Below are the code and all the weights of a small trained network. Each question names an input and a class and asks about switching units off, where a switched-off unit gives its printed mean instead of its output.

import numpy as np


def w(rows, s, z=0):
    codes = np.array(rows[::2]) - 128.0
    scale = np.full(codes.shape[1], s)
    scale[-1] = z or s
    return codes * scale


def f(y):
    return np.maximum(y, 0)


def log_softmax(a):
    a = a - a.max(-1, keepdims=True)
    return a - np.log(np.exp(a).sum(-1, keepdims=True))


def net(x, mask):
    res = np.array(x, float).reshape(1, 4) / 4 @ E
    y = f(res @ A[0][:, :-1].T + A[0][:, -1])
    res = res + np.where(mask, y, B[0][:, -1]) @ B[0][:, :-1]
    return log_softmax(res[-1] @ U[:, :-1].T + U[:, -1])


A, B = {}, {}
E = w([
[50,195,185,38,196,120,72,157,211,153],'x0',
[11,160,26,84,180,148,2,151,155,63],'x1',
[216,139,19,173,114,101,70,23,216,73],'x2',
[79,68,11,240,76,156,242,184,137,56],'x3',
],0.008)
A[0] = w([
[135,152,34,142,122,119,64,65,183,97,39],'neuron 1',
[190,90,2,198,65,133,146,123,109,48,111],'neuron 2',
[148,190,125,79,182,75,12,34,167,125,46],'neuron 3',
[83,89,114,104,155,203,122,176,91,131,56],'neuron 4',
[88,177,155,55,153,124,3,115,106,129,121],'neuron 5',
[129,221,61,125,117,122,106,85,153,47,2],'neuron 6',
[56,75,123,132,121,152,131,212,66,91,113],'neuron 7',
[195,156,225,88,129,124,179,157,122,169,66],'neuron 8',
],0.0094,0.0047)
B[0] = w([
[160,65,181,116,91,147,171,126,14,125,199],'neuron 1',
[236,2,151,205,63,122,137,154,50,109,248],'neuron 2',
[75,230,45,73,177,145,92,150,183,125,235],'neuron 3',
[102,140,83,59,133,150,119,132,82,63,162],'neuron 4',
[111,158,140,104,113,154,92,84,250,32,235],'neuron 5',
[192,145,114,109,128,74,188,142,164,208,176],'neuron 6',
[28,184,68,82,155,115,115,124,181,128,195],'neuron 7',
[177,81,131,153,75,90,234,127,49,199,198],'neuron 8',
],0.0086,0.015)
U = w([
[2,209,55,54,208,114,69,172,186,94,244],'0',
[245,64,191,183,55,112,200,88,55,200,12],'1',
],0.0094,0.0011)

Each question gives the input, the list of numbers given to net, and the class t.
The units are the neurons (one row each of A and B). Each row of codes is followed by its name. A weight is (code - 128) times the scale printed after its matrix; where a second scale follows, it is the last column's (A, B and U).
mask holds one flag per neuron, in row order. A switched-off neuron (its flag False) gives its mean, the last column of its row in B, instead of its output. The means were averaged over made-up inputs and are rounded, as every weight is.
A unit's drop is (log p(t) with every unit on - log p(t) with that unit switched off) / (log p(t) with every unit on - log p(t) with every unit switched off).
unit that matters most: the unit with the biggest drop
k most important neurons: the k neurons with the biggest drops, biggest first
drop when u is switched off: that unit's drop, to one decimal
input [5,6,4,6], class 1: unit that matters most : neuron 1
input [-5,1,-8,8], class 0: 2 most important neurons : neuron 7; neuron 8
input [3,-6,6,-5], class 0: 2 most important neurons : neuron 3; neuron 2
input [-6,-1,3,-8], class 0: 2 most important neurons : neuron 2; neuron 3
input [4,-2,-7,3], class 0: 2 most important neurons : neuron 2; neuron 7
input [0,0,0,-1], class 0: 4 most important neurons : neuron 2; neuron 8; neuron 1; neuron 6
input [8,-8,7,-3], class 0: 2 most important neurons : neuron 3; neuron 2
input [6,5,7,5], class 1: drop when neuron 1 is switched off : 0.6
input [5,-4,8,-5], class 0: drop when neuron 3 is switched off : 0.5
input [-4,3,-3,-3], class 0: drop when neuron 2 is switched off : 0.6
